Here is a tiny trained network, its code and every weight. The questions are about switching its units off for an input and a class, where a switched-off unit gives its printed mean instead of its output.

import numpy as np


def w(rows, s, z=0):
    codes = np.array(rows[::2]) - 128.0
    scale = np.full(codes.shape[1], s)
    scale[-1] = z or s
    return codes * scale


def norm(h):
    return h / np.sqrt((h * h).mean(-1, keepdims=True) + 1e-5)


def f(y):
    return y / 2 * (1 + np.tanh(0.7978845608 * (y + 0.044715 * y**3)))


def log_softmax(a):
    a = a - a.max(-1, keepdims=True)
    return a - np.log(np.exp(a).sum(-1, keepdims=True))


def net(x, mask):
    res = np.array(x, float).reshape(1, 3) / 4 @ E
    u = 0
    for l in range(4):
        y = f(norm(res) @ A[l][:, :-1].T + A[l][:, -1])
        res = res + np.where(mask[u : u + 7], y, B[l][:, -1]) @ B[l][:, :-1]
        u += 7
    return log_softmax(norm(res)[-1] @ U[:, :-1].T + U[:, -1])


A, B = {}, {}
E = w([
[224,15,227,164,90,28,151,63,116],'x0',
[172,208,150,122,120,245,35,107,155],'x1',
[164,64,99,160,217,209,250,139,121],'x2',
],0.0024)
A[0] = w([
[152,86,143,163,146,107,120,43,64,151],'0.n0',
[82,128,110,170,35,52,255,154,59,139],'0.n1',
[27,219,39,89,167,132,146,107,101,54],'0.n2',
[156,137,82,172,175,102,138,183,169,5],'0.n3',
[142,149,177,106,157,93,118,144,193,75],'0.n4',
[68,209,113,209,189,41,163,137,123,133],'0.n5',
[117,175,140,121,104,90,73,99,156,120],'0.n6',
],0.0032,0.0018)
B[0] = w([
[63,154,81,143,175,169,138,93,68,200],'0.n0',
[168,178,71,75,101,138,51,193,97,252],'0.n1',
[125,160,59,223,123,72,137,130,149,220],'0.n2',
[135,101,173,125,119,108,130,154,175,88],'0.n3',
[89,162,98,181,101,110,80,53,124,109],'0.n4',
[170,105,166,79,126,109,126,149,112,169],'0.n5',
[4,128,170,135,184,124,153,146,111,176],'0.n6',
],0.0045,0.0017)
A[1] = w([
[165,62,155,101,180,237,117,144,167,147],'1.n0',
[72,214,181,130,42,63,129,164,157,122],'1.n1',
[175,69,187,185,93,68,167,22,179,90],'1.n2',
[178,223,105,55,121,190,126,174,104,249],'1.n3',
[214,87,199,114,103,83,113,73,99,112],'1.n4',
[133,216,192,118,149,209,76,33,94,156],'1.n5',
[158,170,56,179,163,139,254,153,146,140],'1.n6',
],0.0035,0.0019)
B[1] = w([
[113,95,163,81,72,131,62,89,85,188],'1.n0',
[148,47,141,78,145,213,117,72,131,213],'1.n1',
[128,235,137,210,94,129,171,148,254,174],'1.n2',
[141,138,147,184,80,75,162,97,71,254],'1.n3',
[65,206,90,170,152,116,124,152,144,194],'1.n4',
[209,68,51,76,71,117,173,193,85,249],'1.n5',
[185,87,168,126,151,90,109,109,214,241],'1.n6',
],0.0045,0.0022)
A[2] = w([
[80,251,45,196,184,114,175,100,194,247],'2.n0',
[95,55,151,68,121,116,50,101,171,60],'2.n1',
[235,153,111,125,59,42,112,163,162,229],'2.n2',
[14,169,145,99,54,127,1,92,137,105],'2.n3',
[148,108,96,143,68,40,69,111,49,172],'2.n4',
[192,152,164,174,81,163,144,84,174,60],'2.n5',
[241,137,127,136,245,175,191,116,130,108],'2.n6',
],0.0036,0.0012)
B[2] = w([
[89,186,191,239,155,183,82,36,122,222],'2.n0',
[162,60,176,104,177,106,119,52,152,135],'2.n1',
[134,126,24,179,150,219,97,157,103,253],'2.n2',
[166,47,245,137,125,112,112,80,198,230],'2.n3',
[214,120,50,132,97,252,203,142,109,244],'2.n4',
[54,154,81,158,148,147,44,140,118,160],'2.n5',
[127,77,215,24,64,118,57,116,183,207],'2.n6',
],0.004,0.0028)
A[3] = w([
[122,120,33,106,149,3,158,162,87,110],'3.n0',
[60,174,96,196,218,170,97,96,148,211],'3.n1',
[151,73,89,59,164,130,102,158,191,138],'3.n2',
[98,123,77,148,160,176,91,118,176,17],'3.n3',
[134,118,140,129,153,86,178,214,107,113],'3.n4',
[188,132,116,190,123,75,176,148,112,254],'3.n5',
[91,220,155,188,155,110,115,133,170,41],'3.n6',
],0.0042,0.0012)
B[3] = w([
[166,189,165,119,107,185,15,150,73,161],'3.n0',
[56,168,148,230,51,112,159,34,196,251],'3.n1',
[154,93,122,177,87,120,101,29,80,210],'3.n2',
[180,133,107,126,106,104,197,121,53,157],'3.n3',
[101,169,165,75,77,158,52,105,104,120],'3.n4',
[3,251,86,129,71,245,88,93,143,203],'3.n5',
[62,130,114,175,93,197,175,139,233,171],'3.n6',
],0.0036,0.0022)
U = w([
[35,231,175,252,92,164,128,71,196,251],'0',
[188,56,191,77,115,123,72,85,116,251],'1',
[167,161,86,91,66,176,50,172,31,151],'2',
[139,105,79,138,174,129,196,119,90,31],'3',
[82,197,169,76,253,56,145,185,153,5],'4',
[47,171,154,115,168,28,192,218,91,5],'5',
],0.0045,0.002)

Each question gives the input, the list of numbers given to net, and the class t.
The units are the neurons (one row each of A and B). Each row of codes is followed by its name. A weight is (code - 128) times the scale printed after its matrix; where a second scale follows, it is the last column's (A, B and U).
mask holds one flag per neuron, layer by layer. A switched-off neuron (its flag False) gives its mean, the last column of its row in B, instead of its output. The means were averaged over made-up inputs and are rounded, as every weight is.
A unit's drop is (log p(t) with every unit on - log p(t) with that unit switched off) / (log p(t) with every unit on - log p(t) with every unit switched off).
The circuit of an input: a set's keep is (log p(t) with only the set's units on - log p(t) with every unit switched off) / (log p(t) with every unit on - log p(t) with every unit switched off). Starting from the 12 units with the biggest drops (on a tie, the unit counted first), units are removed one at a time, each time the one whose removal leaves the highest keep (on an exact tie, the one counted first), for as long as the keep stays at least 0.8.
units of the circuit, in order: the units of the circuit, biggest drop first
unit that matters most: the unit with the biggest drop
top k neurons: the k neurons with the biggest drops, biggest first
k most important neurons of layer l: the k neurons of layer l with the biggest drops, biggest first
drop of u: that unit's drop, to one decimal
input [3,-8,-6], class 2: unit that matters most : 0.n1
input [-5,-1,8], class 1: top 2 neurons : (2.n6 1.n2)
input [5,-6,3], class 2: units of the circuit, in order : (0.n1 3.n0 2.n3)
input [-2,-8,6], class 2: top 2 neurons : (0.n1 1.n1)
input [-6,3,-8], class 1: 2 most important neurons of layer 1 : (1.n1 1.n2)
input [-6,-7,-8], class 1: top 3 neurons : (1.n1 2.n3 1.n2)
input [7,4,5], class 0: units of the circuit, in order : (1.n2 1.n4)
input [1,-6,5], class 2: top 3 neurons : (0.n1 1.n1 2.n3)
input [-6,1,7], class 1: 3 most important neurons of layer 1 : (1.n6 1.n2 1.n4)
input [8,7,-3], class 0: top 2 neurons : (1.n2 0.n1)
input [4,-5,-2], class 2: 2 most important neurons of layer 0 : (0.n1 0.n2)
input [5,2,5], class 0: 3 most important neurons of layer 1 : (1.n2 1.n4 1.n1)
input [-3,0,-4], class 1: 3 most important neurons of layer 1 : (1.n1 1.n2 1.n4)
input [1,-5,6], class 1: unit that matters most : 2.n6
input [7,-4,-4], class 0: top 3 neurons : (1.n2 1.n4 1.n5)
input [-1,5,5], class 1: top 2 neurons : (0.n1 1.n6)
input [1,-6,-7], class 1: 2 most important neurons of layer 2 : (2.n3 2.n1)
input [0,7,8], class 1: top 2 neurons : (0.n1 2.n6)
input [0,-8,6], class 2: 3 most important neurons of layer 3 : (3.n0 3.n5 3.n4)
input [8,-5,-4], class 0: drop of 2.n2 : 0.0
input [3,6,0], class 2: unit that matters most : 1.n5
input [7,6,4], class 0: drop of 1.n2 : 2.8
input [6,-6,0], class 0: drop of 1.n4 : 0.9
input [-1,5,7], class 1: drop of 2.n6 : 0.1
